Look-ups in named tables: a row name and a column name give one cell, copied from the table.

Table rava
,dav,rep
rizivem,85,19
gis,78,73
ragako,66,50
mak,81,12
zel,62,86
nuges,34,79
rab,61,22
tem,21,91
telip,36,61
dar,42,68
sem,12,29
pila,79,11
rof,73,70
bami,71,92

What is the dav of rizivem in rava? 85
What is the dav of telip in rava? 36
What is the rep of gis in rava? 73
What is the rep of nuges in rava? 79
What is the rep of telip in rava? 61
What is the rep of ragako in rava? 50
What is the rep of tem in rava? 91
What is the dav of gis in rava? 78
What is the dav of dar in rava? 42
What is the dav of pila in rava? 79
What is the rep of rof in rava? 70
What is the rep of sem in rava? 29
What is the dav of sem in rava? 12
What is the dav of rof in rava? 73
What is the dav of zel in rava? 62
What is the rep of rab in rava? 22
What is the rep of mak in rava? 12
Row with the largest dav: rizivem

genama =
         sos  kasefer  vaza  vigi  vep  suv  mon  ger  budifeg  tid
firaz     62      151   206    76   80  166   64  122       90  100
lapetem  208      208    65    73  204   60   61  201       71   62
turoso   205       61   202    59   61   63  208  176       60   62

What is the tid of turoso in genama?
62
What is the vep of lapetem in genama?
204
What is the suv of firaz in genama?
166
What is the kasefer of lapetem in genama?
208
What is the vep of turoso in genama?
61
What is the ger of lapetem in genama?
201
What is the budifeg of turoso in genama?
60
What is the vigi of turoso in genama?
59
What is the kasefer of firaz in genama?
151
Row with the largest kasefer: lapetem

sarib.csv
,sidarik,forusa,bominet,neb,bib,pob
vokida,103,120,90,166,127,133
gub,115,137,139,99,123,66
nel,127,45,65,198,115,171
tili,82,141,92,143,141,70
befimi,99,147,120,126,55,156
petomik,103,172,146,98,115,101
sikir,99,131,65,170,171,79
nup,198,109,167,118,185,101
sud,193,124,134,128,155,175
sevivit,177,170,231,98,140,179
lom,192,105,131,138,172,134

pob of petomik is 101
bominet of sevivit is 231
neb of petomik is 98
pob of sevivit is 179
bominet of nel is 65
bominet of petomik is 146
bib of sud is 155
bib of gub is 123
pob of lom is 134
Which row has the largest bib? nup

Table kiv
|  | lak | gema | vaza | pofe | poza | zoz | lep |
|---|---|---|---|---|---|---|---|
| nin | 72 | 76 | 87 | 151 | 96 | 85 | 146 |
| led | 53 | 89 | 93 | 168 | 47 | 59 | 131 |
| laka | 125 | 106 | 99 | 71 | 120 | 154 | 58 |
| pev | 76 | 136 | 67 | 61 | 143 | 10 | 9 |
| vomi | 13 | 21 | 62 | 137 | 62 | 38 | 95 |
| gulur | 202 | 142 | 171 | 157 | 55 | 104 | 152 |
| lav | 30 | 115 | 109 | 90 | 54 | 120 | 120 |
| desit | 81 | 24 | 43 | 170 | 55 | 201 | 97 |

poza of lav: 54
lak of gulur: 202
vaza of lav: 109
pofe of pev: 61
lep of led: 131
pofe of laka: 71
zoz of lav: 120
lak of lav: 30
vaza of nin: 87
lak of vomi: 13
pofe of led: 168
lep of nin: 146

fosen:
,ruv,mef,zap
ginozu,-43.243,21.169,-2.324
buvu,19.116,-16.676,24.821
lapof,-72.335,-20.912,9.183
dem,-28.956,97.227,17.925
supipat,-68.721,40.090,23.916
lub,46.984,-29.343,20.465
nakepen,-40.020,37.834,-12.267

ginozu, zap -> -2.324
lapof, ruv -> -72.335
ginozu, mef -> 21.169
buvu, zap -> 24.821
dem, mef -> 97.227
lub, zap -> 20.465
lapof, zap -> 9.183
lapof, mef -> -20.912
buvu, mef -> -16.676
dem, ruv -> -28.956
lub, ruv -> 46.984
dem, zap -> 17.925
lub, mef -> -29.343
supipat, mef -> 40.090
nakepen, mef -> 37.834

gunogul =
columns: tobub, duga, fazifom
meludu: [331, 297, 705]
liril: [453, 660, 413]
kazero: [236, 238, 388]
nuba: [469, 706, 353]
fugefab: [648, 718, 470]
gokuv: [282, 190, 320]
vin: [375, 808, 391]

fazifom of gokuv: 320
tobub of kazero: 236
tobub of vin: 375
fazifom of liril: 413
tobub of fugefab: 648
fazifom of vin: 391
fazifom of meludu: 705
duga of meludu: 297
Row with the largest duga: vin

